In the rows, zero is written as 128.
Facts:
j761 {θ=j401, Λ=bodu}
j399 {θ=j265, Λ=skugral}
j714 {θ=j675, Λ=fledrim}
j924 {θ=j589, Λ=kliplor}
j779 {θ=j562, Λ=dazi}
j376 {Λ=bodu}
j469 {θ=j277, Λ=dazi}
j612 {θ=j469, Λ=skiflumom}
j417 {θ=j235, Λ=bodu}
j383 {θ=j445, Λ=skiflumom}
j504 {θ=j907, Λ=kliplor}
j34 {θ=j475, Λ=bodu}
j328 {θ=j551, Λ=bodu}
j12 {θ=j476, Λ=bodu}
j838 {θ=j51, Λ=skiflumom}
j401 {θ=j50, Λ=skiflumom}
j637 {θ=j626, Λ=bodu}
j379 {θ=j585, Λ=skugral}
j137 {θ=j177, Λ=skugral}
j641 {θ=j178, Λ=bodu}
j44 {θ=j183, Λ=bodu}
j589 {θ=j594, Λ=kliplor}
j125 {θ=j629, Λ=skugral}
j388 {θ=j215, Λ=bodu}
j944 {θ=j655, Λ=bodu}
j989 {θ=j216, Λ=skiflumom}
j178 {θ=j637, Λ=bodu}
j430 {θ=j468, Λ=skiflumom}
j551 {θ=j399, Λ=bodu}
j84 {θ=j288, Λ=dazi}
j385 {θ=j379, Λ=skugral}
j288 {θ=j373, Λ=bodu}
j739 {θ=j977, Λ=bodu}
j892 {θ=j154, Λ=kliplor}
j475 {θ=j118, Λ=bodu}
j479 {θ=j794, Λ=skugral}
j585 {θ=j65, Λ=bodu}
j138 {θ=j762, Λ=skugral}
j183 {Λ=skiflumom}
j49 {θ=j434, Λ=bodu}
j977 {θ=j944, Λ=skugral}
j118 {θ=j511, Λ=dazi}
j11 {θ=j376, Λ=skugral}
j690 {Λ=kliplor}
j86 {θ=j778, Λ=skiflumom}
j988 {θ=j430, Λ=bodu}
j174 {θ=j912, Λ=kliplor}
j558 {Λ=dazi}
j386 {θ=j825, Λ=fledrim}
j655 {θ=j836, Λ=skiflumom}
j445 {θ=j44, Λ=fledrim}
j222 {θ=j197, Λ=fledrim}
j759 {θ=j385, Λ=skiflumom}
j912 {θ=j398, Λ=kliplor}
j179 {θ=j174, Λ=bodu}
j412 {θ=j569, Λ=kliplor}
j729 {θ=j601, Λ=dazi}
j733 {θ=j441, Λ=skiflumom}
j177 {Λ=skugral}
j825 {Λ=bodu}
j849 {Λ=bodu}
j640 {θ=j49, Λ=bodu}
j51 {θ=j220, Λ=dazi}
j798 {θ=j86, Λ=skugral}
j434 {θ=j988, Λ=skiflumom}
j513 {θ=j628, Λ=bodu}
j562 {θ=j138, Λ=bodu}
j889 {θ=j779, Λ=skugral}
j407 {θ=j609, Λ=fledrim}
j660 {θ=j461, Λ=skiflumom}
j815 {θ=j11, Λ=skiflumom}
j719 {Λ=skiflumom}
j669 {θ=j410, Λ=bodu}
j65 {θ=j558, Λ=bodu}
j778 {θ=j892, Λ=fledrim}
j628 {θ=j885, Λ=fledrim}
j861 {θ=j448, Λ=skiflumom}
j678 {Λ=bodu}
j625 {Λ=skiflumom}
j197 {Λ=skiflumom}
j594 {θ=j350, Λ=bodu}
j675 {θ=j242, Λ=bodu}
j448 {θ=j412, Λ=kliplor}
j410 {Λ=skugral}
j216 {θ=j34, Λ=kliplor}
j629 {θ=j513, Λ=bodu}
j398 {Λ=bodu}
j762 {θ=j669, Λ=bodu}
j510 {θ=j641, Λ=kliplor}
j794 {θ=j179, Λ=skugral}
j50 {θ=j12, Λ=dazi}
j373 {θ=j407, Λ=bodu}
j511 {θ=j640, Λ=bodu}
j350 {θ=j714, Λ=bodu}
j40 {Λ=kliplor}
j239 {θ=j625, Λ=bodu}
j476 {θ=j386, Λ=bodu}
j468 {θ=j690, Λ=bodu}
j907 {θ=j510, Λ=bodu}
j996 {θ=j733, Λ=bodu}
j743 {θ=j239, Λ=bodu}
j609 {θ=j40, Λ=bodu}
j601 {θ=j743, Λ=kliplor}
j464 {θ=j72, Λ=skugral}
j539 {θ=j504, Λ=skugral}
j265 {θ=j417, Λ=bodu}
j836 {θ=j464, Λ=bodu}
j423 {θ=j889, Λ=bodu}
j461 {Λ=skiflumom}
j277 {θ=j761, Λ=bodu}
j235 {θ=j627, Λ=skiflumom}
j242 {θ=j698, Λ=kliplor}
j961 {θ=j388, Λ=dazi}
j488 {θ=j861, Λ=bodu}
j627 {θ=j739, Λ=fledrim}
j154 {θ=j383, Λ=kliplor}
j626 {θ=j488, Λ=skugral}
j698 {θ=j759, Λ=bodu}
j885 {Λ=bodu}
j220 {Λ=bodu}
j441 {θ=j815, Λ=bodu}
j932 {θ=j729, Λ=bodu}
j569 {Λ=bodu}
j215 {θ=j222, Λ=skiflumom}
j72 {θ=j125, Λ=bodu}

Known rows:
j386: [ 98 149 189 100 175 137  93 117 160 125  89 183 145  94 188 152 152 158
 134 173 152 154 191  66 132  85]
j215: [156 187 123 112  64 130 155 143 118 152  94 113 105 135 148 153 145  81
 127 120 165 115 162  64 108 115]
j513: [ 92 133  94 119 183  82 178  83 108  38  95 146 116  93 122  87 120 142
 166 101 125 113 104 114  89 141]
j464: [ 98 115 115 136 162  81 140 114 118  70 114 147 111  86 175 118 130 151
 133 119  68 114 191  92 159 220]
j125: [ 79 118  92 156 151  76 143 101 117  74 102 178 111 104 169 101 108 124
 109 115  84 115 192  52 149 213]
j629: [ 82 101 135 123 182  62 148  76 113  39 113 114 134 101 123 108 107 151
 144 104 119 110 133 107 112 144]
j794: [148 141 100 106 152 148 161 174 146 122 122 205  96  69 161 135 152 125
 134 159 103 125 169 116 131 203]
j475: [115 143 162 107 125 130 175 168 154 125 116 164 101  80  89 123  87 107
  82 153 190 142  98 107 121 127]
j778: [119 166 140  71 156 132 144 168 130 122  83 183 118  59 174 121 179 149
 150 170 158 142 153  88 112  94]
j434: [174 177 111 108  71 130 130 138 124 156 121 124 118 148 151 157 171  70
 129 128 156 105 173  61  85  99]
j265: [ 99 135 197 180 155 113 169 132 191 160 141 115 102  99 148 114 170 122
 118  96  93 127  83 117 152  81]
j825: [146 127 137  95 171 147 156 146 153 108 128 173 113  91 113 124 146 125
 145 139 141 122 101 130  89 113]
j118: [121 132 195 122 163 148 121 117 169 127  66 156 132  98 166 172  86  94
  94 198 122 177 169 122 119 174]
j461: [150 166 143 123  74 133 135 112 136 148  85 119 116 155 160 164 132  94
 129 118 154 118 180  59 113 107]
j445: [118 138 170  64 155 117 111 163 133 116  90 155 139  60 173 139 173 165
 148 170 143 140 172  83 126 100]
j504: [139 163  54 132 128 111 177 168 163 176 154 151 129  89 103 168 122  82
  90 119 163 104 170 107 121 166]
j849: [123 106 172 104 168 113 134 134 161 108 144 134 131  92 109 146 130 136
 123 143 143 120 128 124 116 118]
j743: [112 114 163 127 155 122 134 129 171 127 140 164 125 108 110 131 119 107
 101 144 154 127 125  93 110 102]

Rows:
No name comes twice in this set of rows, the named rows included.
[194 173 159  81  65 182 145 133 117 106  72 144  77 146 160 153 152 109
 176 138 147 119 149  96  93 127] : j861
[ 51 146 147 125 193  81 108  58 114  58  57 156 146 103 199 110 131 176
 154 126 131 146 193  52 130 116] : j628
[195 174  94  90 104 150 131 122 128 144 115 131 122 142 166 167 199  87
 178 128 135  96 179  97  67 101] : j430
[108 142 162 187 138 120 162 161 180 170 140 151  85  87 197 124 182 122
 107 108  48 125 147  97 193 168] : j399
[ 91 153 200 123 159  93 138 147 143 139  96 108 120  63 209 118 205 175
 150 124 100 137 141  91 168  83] : j627
[108 144 171  67 128 111 103 157 154  96 109 165 125  50 164 155 188 141
 157 222 170 143 190 104 114  97] : j714
[173  99 169  74 189 149 124 163 123 167  86 142 162 102 157 147 101 108
  73 153  74 147 143  86 106 164] : j558
[127 194 107 146  74  90 174 104  98 122  76  84  98 137 172 125 150  97
 146  77 129 110 146  64 119 123] : j655

The same nodes again, as new rows of numbers:
Known rows:
j698: [109 164 123 161 138 141 111 120 107 163 157  89 152 133 113 127 123 155
 126 111 129 153 143 131 110 204 115 104 138 126]
j836: [154 119 144 161 121 135  62 137 117 100 148 128  82 139 114 109 138 135
 106 155 117 138  95 133 122 150  93 103 111 123]
j609: [134 157 137 120 126 136 104 133 118 137 135 114  91 127 124 119 127 132
 124 105 125 140 123 139 120 169 143 105 121 126]
j641: [128 188 125 131 105 117 138 131 119 127 158 126 108 126 128 121  81 122
 115 148 144 144 116 144 112 145 172  89 106 134]
j468: [102 138 133 114 140 135  99 133 116 129 124 106  75 132 139 116 136 137
 125 128 126 133 137 129 129 189 143 109 100 137]
j328: [143 145 136 110 115 125 120 129 120 134 142 129  74  85 111 108 100 160
 117 102 122 129 137 133 129 181 125 124 122 123]
j762: [152 155 134  84 117 159 129 138 117 126 128 113  71 131  94 125 145 127
 127  68 125 138  96 137 131 168 155  84 145 129]
j476: [143 204 133 120 130 116  87 155 111 168 119  98 131 103 132 121 143 125
 123  94 106 142 110 135 112 141 136 121 105 121]
j49: [ 86 129 131 108 146 136 100 134 115 125 117 101  67 134 147 115 138 140
 126 137 126 128 141 125 132 199 144 112  91 142]
j779: [130 135 149  64 109 137 144 126 110 142  99 164 118 160  62 131 138 102
 151 123 138 116  93 123 145  99 110 125 180 141]
j118: [ 65 111 145  87 138 113 116 123 109 144  89 154 116 162 114 120 131 117
 150 188 139 106 139 111 146 132  98 153 127 154]
j407: [141 135 144 139 163 119 167 133 158 112 126 114  91 109  92 146 115 115
 159 146 133 142 120  99 132 102 113 136 135 129]
j40: [142 101 115 115 123 118 138 122 154  96 129  96 191 123 139 124 150 111
 143  97 124 101 167 139 135  92 106 121 143 140]
j216: [108  80 108 106 135 116 136 121 152  91 118  90 175 125 153 121 154 120
 144 116 125  94 183 129 142 114 108 126 123 150]
j412: [137 124 106 123 108 104 161 120 155  90 145 105 204 121 142 125 119 105
 136 127 138 105 163 142 128  74 128 109 132 145]
j759: [ 99  93  99 170 145 149 168 102 111 157 150 128 212 129 146 147 114 127
 122 105 128 141 114 107 153 128 110 168 146 123]
j197: [123  88 112 133 135 143 160 114 122 130 131 152 155 124 159 140 116 105
 120 104 125 129  95 114 161  92 135 170 129 124]
j798: [127  92 136 136 126 121 134 125 157 129  95 172 122 154 150 144 148 149
 134 170 139 114 183 140  98  94 155 150 142 109]

Rows:
No name comes twice in this set of rows, the named rows included.
[142  62 113 127 117 130 169 110 125 117 140 178 130  74 138 123  84 139
 107 107 119 115 102 106 173 105  98 192 130 119] : j235

The same nodes again, as new rows of numbers:
Known rows:
j729: [128  64  87 147  92  94 113 163 102 162 123 149  99 127 147  91 152 113
 119 127  95 107 105 124  65 197 131 166]
j655: [111 117 119 166  82 108 110 158 127 156 156 138 135 116 144 109 134 134
 179 154  63 139 124 113  80 194 145 139]
j961: [128  73  89 145  84  93 110 154 101 161 122 146 113 129 152  94 149 121
 109 123  96 107  83 117  65 200 135 158]
j388: [ 78  54 123 157  78  75 119 173 102 114 149 145 119 125 109 114 121 125
 131 134  97 112 110 113 131 161 133 150]
j513: [ 91  25 124 160  80  73 126 171 102 119 167 138 119 119 114 104 133 122
 139 119 101 112 121 113 143 153 139 156]
j216: [131 109 102 170  68  94 130 173  99 155 152 122  83 127 122 130  67 134
 158 118  59 111  91 126  54 178 129 180]
j445: [ 83  90  91 150  72  74 123 164 108 156 127 174  89 124 166 131 115 109
 117 115  48 142  78 114  75 167 136 153]
j912: [130 100  90 176  73  95 124 166  95 156 133 131  80 123 119 130  67 138
 165 112  63 112 102 133  60 182 140 180]
j412: [131  95  91 180  68  96 120 180  96 153 122 126  77 121 119 130  66 144
 152 110  62 117 106 132  57 195 154 181]
j669: [ 80  49 118 166  82  75 116 179 101 117 152 144 115 122 110 104 133 116
 140 135  97 111 122 120 129 156 130 156]
j376: [ 75  43 127 162  82  76 124 180 106 117 148 149 106 126 108 115 132 120
 143 139  96 112 114 119 133 160 130 154]
j761: [ 79  53 119 163  79  75 115 177 100 113 150 141 121 125 108 107 127 119
 135 131 100 112 115 118 128 158 134 154]
j222: [ 85  87  81 155  73  76 120 167 106 156 129 173  90 122 165 130 127 109
 119 113  50 142  88 117  69 162 136 160]
j594: [ 98  36 115 157  79  70 115 183 104 115 147 155 130 122 108 110 115 117
 148 137  85 111 125 121 131 160 129 152]
j51: [128  57  90 148  88  92 113 159 102 164 122 154  95 122 148  92 152 113
 115 133  88 105 106 123  75 197 130 160]
j907: [ 77  65 119 159  94  76 118 166  98 116 162 151 124 126 109 112 132 114
 153 132 102 112 112 118 127 152 124 150]
j235: [100 122 113 170  81 108 102 162 126 153 141 144 133 118 124 111 128 129
 179 159  59 138 125 116  67 198 138 136]
j977: [117 122 105 147  72  95 130 181  97 162 115 149 123 113 130 122 122 123
 123 156 107 138 130 130  85 155 126 158]

Rows:
No name comes twice in this set of rows, the named rows included.
[131  88  84 167  72  85 122 173  96 155 129 144  98 120 117 132  54 136
 172 117  55 111 117 131  61 189 136 180] : j589
[ 75  53 127 152  75  75 122 172 106 114 147 149 117 126 110 122 112 128
 131 137  94 112  99 111 137 164 132 146] : j44
[116 123 118 147  75  95 135 185  99 163 113 149 112 115 130 123 135 119
 138 155 107 140 129 131  91 153 124 166] : j410
[ 80  60 124 159  79  76 119 179 104 112 155 137 119 127 109 111 127 120
 133 134  99 114 110 114 124 158 130 156] : j511
[130 108  89 171  80  95 126 157  95 158 141 137  84 125 119 131  67 134
 170 111  68 112  94 133  60 171 132 180] : j510
[ 78  38 125 172  72  76 118 190 111 115 135 135 102 124 109 103 135 121
 127 135  96 116 122 123 128 171 144 164] : j569
[ 73  88  93 166  74  76  96 176 101 112 135 150 124 122 108 104 116 114
 123 144  88 109 114 120 106 162 127 148] : j328
[111 117 121 170  76 108 107 172 132 149 142 131 132 120 138 105 131 138
 178 154  64 141 125 114  69 200 153 148] : j861
[113 122 103 163  78 108 101 154 118 147 155 133 139 118 145 104 122 142
 178 152  71 141 122 108  69 195 151 139] : j612
[122 127  89 148  82  99 124 188  94 158 113 126 134 128 128 106 133 121
 133 141 115 144 128 131  57 151 127 174] : j137
[121 125  94 146  72  94 127 176  96 162 113 140 132 115 136 116 116 125
 116 150 109 140 129 126  78 153 129 160] : j479
[123 120 111 145  71  93 135 176  97 163 114 144 126 112 145 120 127 125
 123 149 108 139 130 127 100 153 129 161] : j464

Now the same nodes, written a new way:
Known rows:
j277: [112 109 122 143 134 105 115 130  97 132 120 147 129 141 101]
j479: [124 123 139 149 153 174 113  93 106 138 137  98 135 141 142]
j386: [132 150 159 167  86 125 120 127 144 129 127  92 132 124 126]
j861: [131 155 154 111  83 174 212 118 186 124 119 105 117 119 168]
j410: [135 100 138 150 121 155 100 138 123 118 146  90  97 154 181]
j138: [129  98 136 148 133 166 102 122 116 124 142  92 122 149 163]
j388: [ 78 100 132 154 122  98 116 147  81 116 154 144 138 140 105]
j235: [131 135 123 125  99 170 182 120 210 112 128  76 132 137 135]
j761: [111 110 122 144 132 106 114 132  96 133 119 148 131 142 102]
j40: [145 119  72  30 157 128  41 193 126 109 153 186 113  86 136]
j924: [129 121  96  26 180 172  39 170 125 102 100 199 184 106 111]
j628: [163 133 193 149  81 103 125  90 128 141 113 107 145 100 169]
j569: [121 140 123 133 104 124 134 170  95 146  90 171  71 148 137]
j464: [148 115 158 136 142 151 117  97 107 137 135 105 119 139 178]
j551: [113 118  73 155 142 130 102 154 124 135 100 133 112 166  68]
j469: [140 156 163 171  86 133 197 121 187 122 120  68 163  99 154]
j629: [140  98 150 127 131  82 117 106  86 144 108 156 132 129 148]
j714: [149 157 167 161  92 138 112 120 153 128  86 105 147 138 128]

Rows:
No name comes twice in this set of rows, the named rows included.
[147 158 155 167 100 143 200 103 188 134 103  69 177  99 142] : j84
[106 124 123 143 151 112 123 114  88 140 123 153 142 137  86] : j996
[102 128  74  33 148 167  84 166  89 137 164 200 136  51 114] : j216
[116 138 142 149 157 173 126  95 101 135 153 104 132 138 140] : j137
[167 131  62  18 179 143  53 160 133 135 115 192 121  83 119] : j601
[115 126 154 120 107 167 198  89 181 114 145  87 171 111 140] : j612
[150 110 167 135 139 147 118  91 103 138 135 106 120 133 192] : j125
[131 115 124 137 139 109 112 133 107 134  91 152 130 155 112] : j675
[ 96 146 152 119  88 193 231  81 153 144 145 104 156  85 136] : j989
[128 142 146 146 138 152 118 130 111 126 160 104  88 149 169] : j177

